Below is a small trained network, with its code and all its weights. Each question gives an input and a class and asks what happens when units are switched off, that is, made to give their printed mean instead of their output.

import numpy as np


def w(rows, s, z=0):
    codes = np.array(rows[::2]) - 128.0
    scale = np.full(codes.shape[1], s)
    scale[-1] = z or s
    return codes * scale


def norm(h):
    return h / np.sqrt((h * h).mean(-1, keepdims=True) + 1e-5)


def f(y):
    return np.maximum(y, 0)


def log_softmax(a):
    a = a - a.max(-1, keepdims=True)
    return a - np.log(np.exp(a).sum(-1, keepdims=True))


def net(x, mask):
    res = np.array(x, float).reshape(1, 6) / 4 @ E
    u = 0
    for l in range(3):
        y = f(norm(res) @ A[l][:, :-1].T + A[l][:, -1])
        res = res + np.where(mask[u : u + 12], y, B[l][:, -1]) @ B[l][:, :-1]
        u += 12
    return log_softmax(norm(res)[-1] @ U[:, :-1].T + U[:, -1])


A, B = {}, {}
E = w([
[2,143,137,123],'x0',
[128,127,126,129],'x1',
[136,169,55,39],'x2',
[128,104,181,80],'x3',
[125,125,123,129],'x4',
[128,128,130,126],'x5',
],0.0066)
A[0] = w([
[161,167,55,229,117],'L0N1',
[137,165,66,214,148],'L0N2',
[108,193,94,176,35],'L0N3',
[179,90,109,129,4],'L0N4',
[127,58,92,214,127],'L0N5',
[100,114,189,191,105],'L0N6',
[131,3,142,127,129],'L0N7',
[147,192,26,128,137],'L0N8',
[197,154,157,125,242],'L0N9',
[87,164,41,195,121],'L0N10',
[128,61,116,19,143],'L0N11',
[158,142,192,90,84],'L0N12',
],0.0064,0.0038)
B[0] = w([
[69,55,246,17,193],'L0N1',
[105,66,173,84,189],'L0N2',
[189,94,145,119,138],'L0N3',
[111,49,129,118,136],'L0N4',
[182,253,139,106,184],'L0N5',
[139,205,115,96,190],'L0N6',
[113,225,174,94,184],'L0N7',
[145,200,233,137,213],'L0N8',
[30,72,111,92,254],'L0N9',
[140,64,197,39,180],'L0N10',
[119,173,235,128,203],'L0N11',
[58,77,137,114,155],'L0N12',
],0.0053,0.0045)
A[1] = w([
[233,65,88,163,240],'L1N1',
[85,119,103,149,87],'L1N2',
[79,131,77,147,169],'L1N3',
[108,118,150,60,6],'L1N4',
[152,122,163,255,77],'L1N5',
[92,135,99,154,95],'L1N6',
[127,90,176,236,65],'L1N7',
[128,161,14,98,186],'L1N8',
[149,148,44,95,117],'L1N9',
[244,77,147,138,215],'L1N10',
[216,101,97,130,98],'L1N11',
[73,160,228,145,250],'L1N12',
],0.0088,0.002)
B[1] = w([
[49,20,118,6,150],'L1N1',
[93,98,93,82,133],'L1N2',
[126,84,123,142,136],'L1N3',
[187,114,123,254,179],'L1N4',
[164,234,156,33,146],'L1N5',
[74,46,138,86,132],'L1N6',
[157,233,200,49,151],'L1N7',
[147,139,238,76,140],'L1N8',
[99,198,155,44,136],'L1N9',
[84,89,59,58,181],'L1N10',
[36,51,158,80,143],'L1N11',
[191,103,41,115,255],'L1N12',
],0.006,0.0096)
A[2] = w([
[181,101,11,161,253],'L2N1',
[51,133,142,224,199],'L2N2',
[227,186,112,132,88],'L2N3',
[158,192,191,126,178],'L2N4',
[171,50,191,13,28],'L2N5',
[90,127,96,44,105],'L2N6',
[158,103,135,70,173],'L2N7',
[151,33,171,93,20],'L2N8',
[61,3,114,124,165],'L2N9',
[15,39,193,55,152],'L2N10',
[100,238,96,133,108],'L2N11',
[17,137,96,168,125],'L2N12',
],0.0061,0.0017)
B[2] = w([
[109,124,2,96,159],'L2N1',
[147,125,152,27,132],'L2N2',
[96,138,61,124,167],'L2N3',
[171,146,41,93,168],'L2N4',
[121,182,142,222,254],'L2N5',
[183,92,178,176,198],'L2N6',
[125,138,115,172,211],'L2N7',
[156,132,98,172,182],'L2N8',
[135,101,73,125,185],'L2N9',
[177,108,121,183,219],'L2N10',
[166,97,82,108,150],'L2N11',
[152,59,166,63,143],'L2N12',
],0.0064,0.0073)
U = w([
[163,139,88,137,231],'0',
[149,247,173,35,157],'1',
[100,11,148,63,136],'2',
[158,146,156,233,128],'3',
[156,139,66,153,134],'4',
[143,141,71,152,137],'5',
[29,168,120,161,14],'6',
[3,165,173,131,2],'7',
],0.012,0.0075)

Each question gives the input, the list of numbers given to net, and the class t.
The units are the neurons (one row each of A and B). Each row of codes is followed by its name. A weight is (code - 128) times the scale printed after its matrix; where a second scale follows, it is the last column's (A, B and U).
mask holds one flag per neuron, layer by layer. A switched-off neuron (its flag False) gives its mean, the last column of its row in B, instead of its output. The means were averaged over made-up inputs and are rounded, as every weight is.
A unit's drop is (log p(t) with every unit on - log p(t) with that unit switched off) / (log p(t) with every unit on - log p(t) with every unit switched off).
The circuit of an input: a set's keep is (log p(t) with only the set's units on - log p(t) with every unit switched off) / (log p(t) with every unit on - log p(t) with every unit switched off). Starting from the 12 units with the biggest drops (on a tie, the unit counted first), units are removed one at a time, each time the one whose removal leaves the highest keep (on an exact tie, the one counted first), for as long as the keep stays at least 0.8.
units of the circuit, in order: the units of the circuit, biggest drop first
top k neurons: the k neurons with the biggest drops, biggest first
k most important neurons of layer l: the k neurons of layer l with the biggest drops, biggest first
drop of u: that unit's drop, to one decimal
input [8,5,-1,-2,5,-6], class 2: units of the circuit, in order	(L2N12, L2N5)
input [-8,2,-1,1,-2,5], class 2: units of the circuit, in order	(L1N1, L1N11)
input [-8,-3,6,8,4,-2], class 2: units of the circuit, in order	(L1N1, L1N11, L0N5)
input [-1,2,3,-8,6,-4], class 3: 4 most important neurons of layer 0	(L0N1, L0N10, L0N2, L0N8)
input [-7,-5,2,-7,3,6], class 2: units of the circuit, in order	(L1N1, L1N11)
input [5,6,6,-3,0,-2], class 1: top 2 neurons	(L0N9, L0N1)
input [-6,0,-7,-1,4,-7], class 1: units of the circuit, in order	(L1N5, L1N7)
input [6,-3,8,-7,6,-4], class 1: most important neuron of layer 1	(L1N8)
input [-6,4,4,2,1,-1], class 2: 2 most important neurons of layer 0	(L0N7, L0N1)
input [-4,4,6,0,-3,5], class 1: units of the circuit, in order	(L1N12, L1N9)
input [7,-3,-8,8,2,-2], class 1: top 3 neurons	(L0N9, L1N7, L1N10)
input [1,-2,6,-7,1,-5], class 3: top 3 neurons	(L0N10, L0N1, L0N2)
input [5,4,2,-8,-7,4], class 3: top 2 neurons	(L0N10, L0N1)
input [-7,7,4,3,-4,4], class 2: 2 most important neurons of layer 0	(L0N1, L0N7)
input [-7,8,-8,-4,4,2], class 1: 2 most important neurons of layer 1	(L1N5, L1N7)
input [-5,-2,3,7,-6,-1], class 3: most important neuron of layer 0	(L0N11)
input [4,0,4,-6,5,3], class 3: top 4 neurons	(L0N10, L0N2, L0N1, L1N10)
input [8,-3,2,3,-4,-8], class 2: top 2 neurons	(L2N12, L2N5)
input [-7,3,-1,-7,-2,-5], class 2: top 2 neurons	(L1N1, L1N10)
input [5,7,-4,5,2,-8], class 5: top 2 neurons	(L1N12, L0N9)
input [-7,-8,8,-1,0,6], class 1: 2 most important neurons of layer 1	(L1N9, L1N12)
input [6,-7,2,4,-8,5], class 0: top 2 neurons	(L0N9, L1N12)
input [5,-4,-2,6,-1,6], class 3: top 3 neurons	(L1N12, L0N9, L1N10)
input [6,-6,-7,-3,-2,7], class 1: top 2 neurons	(L0N9, L1N7)
input [1,1,3,6,-4,-6], class 3: top neuron	(L0N11)
input [-4,4,-8,-6,5,6], class 1: drop of L1N5	0.2
input [3,8,-8,-2,-5,-7], class 1: drop of L1N5	0.1
input [0,-8,-4,8,1,7], class 3: drop of L0N10	0.0
